Below are the code and all the weights of a small trained network. Each question names an input and a target symbol and asks about switching units off, where a switched-off unit gives its printed mean instead of its output.

import numpy as np


def w(rows, s, z=0):
    codes = np.array(rows[::2]) - 128.0
    scale = np.full(codes.shape[1], s)
    scale[-1] = z or s
    return codes * scale


def norm(h):
    return h / np.sqrt((h * h).mean(-1, keepdims=True) + 1e-5)


def f(y):
    return np.maximum(y, 0)


def softmax(a):
    e = np.exp(a - a.max(-1, keepdims=True))
    return e / e.sum(-1, keepdims=True)


def log_softmax(a):
    a = a - a.max(-1, keepdims=True)
    return a - np.log(np.exp(a).sum(-1, keepdims=True))


def net(x, mask):
    ids = ['αβγδεζηλμπστφ'.index(c) for c in x.split()]
    T = len(ids)
    res = E[ids] + P[:T]
    u = 0
    for l in range(2):
        r = norm(res)
        for j in range(3):
            rows = slice(3 * j, 3 * j + 3)
            q, k, v = (r @ M[l][rows].T for M in (Q, K, V))
            z = softmax(np.where(np.tri(T) > 0, q @ k.T / 3**0.5, -1e9)) @ v
            o = O[l][rows]
            res = res + np.where(mask[u + j], z, o[:, -1]) @ o[:, :-1]
        u += 3
        y = f(norm(res) @ A[l][:, :-1].T + A[l][:, -1])
        res = res + np.where(mask[u : u + 4], y, B[l][:, -1]) @ B[l][:, :-1]
        u += 4
    return log_softmax(norm(res)[-1] @ U[:, :-1].T + U[:, -1])


Q, K, V, O, A, B = {}, {}, {}, {}, {}, {}
E = w([
[70,207,127],'α',
[151,142,93],'β',
[139,129,9],'γ',
[143,130,142],'δ',
[130,108,108],'ε',
[140,146,88],'ζ',
[144,129,141],'η',
[146,129,141],'λ',
[152,143,95],'μ',
[144,130,143],'π',
[219,181,123],'σ',
[215,75,58],'τ',
[113,126,143],'φ',
],0.011)
P = w([
[170,210,138],'0',
[140,199,165],'1',
[129,175,133],'2',
[177,138,148],'3',
[198,110,109],'4',
[199,103,129],'5',
[195,47,110],'6',
[191,42,102],'7',
[192,36,85],'8',
[208,7,75],'9',
[202,21,62],'10',
],0.0011)
Q[0] = w([
[180,91,118],'0.h1',
[120,144,173],'0.h1',
[182,59,248],'0.h1',
[110,160,146],'0.h2',
[75,138,92],'0.h2',
[141,139,164],'0.h2',
[112,133,124],'0.h3',
[44,132,102],'0.h3',
[193,142,136],'0.h3',
],0.011)
K[0] = w([
[198,34,135],'0.h1',
[47,102,176],'0.h1',
[101,2,169],'0.h1',
[138,85,81],'0.h2',
[162,72,153],'0.h2',
[98,151,70],'0.h2',
[119,135,127],'0.h3',
[57,158,106],'0.h3',
[197,73,169],'0.h3',
],0.0092)
V[0] = w([
[202,163,33],'0.h1',
[7,143,116],'0.h1',
[127,113,222],'0.h1',
[134,144,157],'0.h2',
[187,49,87],'0.h2',
[69,104,141],'0.h2',
[130,28,91],'0.h3',
[182,4,214],'0.h3',
[193,166,83],'0.h3',
],0.0037)
O[0] = w([
[5,143,100,227],'0.h1',
[194,65,81,7],'0.h1',
[165,144,201,114],'0.h1',
[97,118,147,145],'0.h2',
[254,51,73,134],'0.h2',
[119,160,81,46],'0.h2',
[166,181,125,67],'0.h3',
[51,191,101,151],'0.h3',
[86,133,210,232],'0.h3',
],0.0037,0.0019)
A[0] = w([
[142,255,51,80],'0.n1',
[96,63,187,73],'0.n2',
[150,147,126,252],'0.n3',
[100,125,99,165],'0.n4',
],0.0049,0.0027)
B[0] = w([
[5,214,197,230],'0.n1',
[246,158,62,151],'0.n2',
[105,58,235,251],'0.n3',
[112,147,198,184],'0.n4',
],0.0027,0.0029)
Q[1] = w([
[143,177,99],'1.h1',
[168,110,54],'1.h1',
[144,139,74],'1.h1',
[44,212,87],'1.h2',
[156,126,173],'1.h2',
[132,246,188],'1.h2',
[133,155,114],'1.h3',
[136,111,136],'1.h3',
[118,95,109],'1.h3',
],0.012)
K[1] = w([
[170,189,91],'1.h1',
[193,184,147],'1.h1',
[181,181,121],'1.h1',
[9,187,80],'1.h2',
[229,143,137],'1.h2',
[207,255,139],'1.h2',
[147,104,112],'1.h3',
[97,143,137],'1.h3',
[151,77,177],'1.h3',
],0.0088)
V[1] = w([
[155,254,112],'1.h1',
[65,100,105],'1.h1',
[125,118,126],'1.h1',
[77,95,187],'1.h2',
[79,53,157],'1.h2',
[150,188,106],'1.h2',
[125,173,146],'1.h3',
[95,171,78],'1.h3',
[146,183,117],'1.h3',
],0.005)
O[1] = w([
[180,247,123,195],'1.h1',
[3,105,109,162],'1.h1',
[123,121,130,118],'1.h1',
[71,53,76,253],'1.h2',
[28,30,183,146],'1.h2',
[160,189,89,136],'1.h2',
[143,162,44,227],'1.h3',
[75,210,168,130],'1.h3',
[117,142,104,154],'1.h3',
],0.003,0.0014)
A[1] = w([
[238,87,51,1],'1.n1',
[77,132,105,76],'1.n2',
[182,113,3,95],'1.n3',
[169,21,72,79],'1.n4',
],0.0043,0.0033)
B[1] = w([
[253,95,80,179],'1.n1',
[193,127,136,203],'1.n2',
[99,103,51,238],'1.n3',
[159,199,182,254],'1.n4',
],0.0067,0.00075)
U = w([
[51,224,132,168],'α',
[101,164,84,144],'β',
[111,117,10,203],'γ',
[121,137,170,41],'δ',
[44,17,115,148],'ε',
[112,136,176,84],'ζ',
[125,128,142,54],'η',
[128,125,135,71],'λ',
[134,129,112,50],'μ',
[129,134,136,72],'π',
[227,231,139,122],'σ',
[213,96,57,253],'τ',
[203,62,192,220],'φ',
],0.012,0.0038)

Each question gives the input, a string of symbols that net reads in full, and the target symbol t.
The units are the heads (3 rows each of Q, K, V and O) and the neurons (one row each of A and B). Each row of codes is followed by its name. A weight is (code - 128) times the scale printed after its matrix; where a second scale follows, it is the last column's (O, A, B and U).
mask holds one flag per unit, layer by layer, with each layer's heads first. A switched-off unit (its flag False) gives its mean, the last column of its rows in O or B, instead of its output. The means were averaged over made-up inputs and are rounded, as every weight is.
A unit's drop is (log p(t) with every unit on - log p(t) with that unit switched off) / (log p(t) with every unit on - log p(t) with every unit switched off).
The circuit of an input: a set's keep is (log p(t) with only the set's units on - log p(t) with every unit switched off) / (log p(t) with every unit on - log p(t) with every unit switched off). Starting from the 12 units with the biggest drops (on a tie, the unit counted first), units are removed one at a time, each time the one whose removal leaves the highest keep (on an exact tie, the one counted first), for as long as the keep stays at least 0.8.
units of the circuit, in order: the units of the circuit, biggest drop first
k most important neurons: the k neurons with the biggest drops, biggest first
k most important neurons of layer l: the k neurons of layer l with the biggest drops, biggest first
heads that matter: for each layer, one digit per head in row order, 1 if its drop is at least 0.15 and else 0, layers parted by /
drop of u: that unit's drop, to one decimal
input β λ α φ δ τ η σ η, target σ: heads that matter : 000 / 010
input α ζ σ β β μ σ μ λ, target σ: most important neuron of layer 0 : [0.n1]
input φ δ π φ δ, target φ: units of the circuit, in order : [0.h1; 1.h3]
input ε β λ, target ε: heads that matter : 110 / 100
input σ π α δ δ η η, target α: heads that matter : 011 / 000
input ε α δ σ γ π σ μ π δ, target σ: heads that matter : 000 / 010
input ζ σ α ζ δ τ σ ζ δ τ μ, target α: heads that matter : 100 / 000
input π ε τ δ β φ δ δ ζ, target α: heads that matter : 101 / 000
input φ δ σ π, target σ: heads that matter : 010 / 010
input φ μ η ε δ, target ε: heads that matter : 000 / 100
input ε δ γ σ β, target α: heads that matter : 100 / 000
input σ ζ ζ ζ η α λ, target α: units of the circuit, in order : [0.h1; 0.h3]
input ε δ σ μ π, target σ: heads that matter : 111 / 010
input φ β η, target φ: heads that matter : 100 / 000
input ζ η σ ζ λ δ α π, target α: units of the circuit, in order : [0.h3]
input ζ τ η φ α μ, target α: heads that matter : 000 / 000
input γ φ λ, target φ: units of the circuit, in order : [0.h1; 0.n1]
input ε α π α δ τ β π, target α: heads that matter : 001 / 000
input α φ δ ε β, target α: heads that matter : 000 / 000
input η ζ τ η ε ε μ δ λ π, target ε: units of the circuit, in order : [1.h1]
input δ φ τ π β β δ δ λ ζ, target α: 2 most important neurons : [0.n1; 0.n4]
input δ α φ, target φ: 2 most important neurons : [0.n2; 0.n1]
input δ δ η δ ε η, target ε: drop of 0.h3 : 0.6
input β τ ε δ, target ε: drop of 1.h1 : 0.7
input φ φ ζ ε η, target ε: drop of 0.h2 : -0.1
input σ φ σ η, target σ: drop of 0.h2 : 0.2
input λ ζ β ε γ η π, target ε: most important neuron : [0.n1]
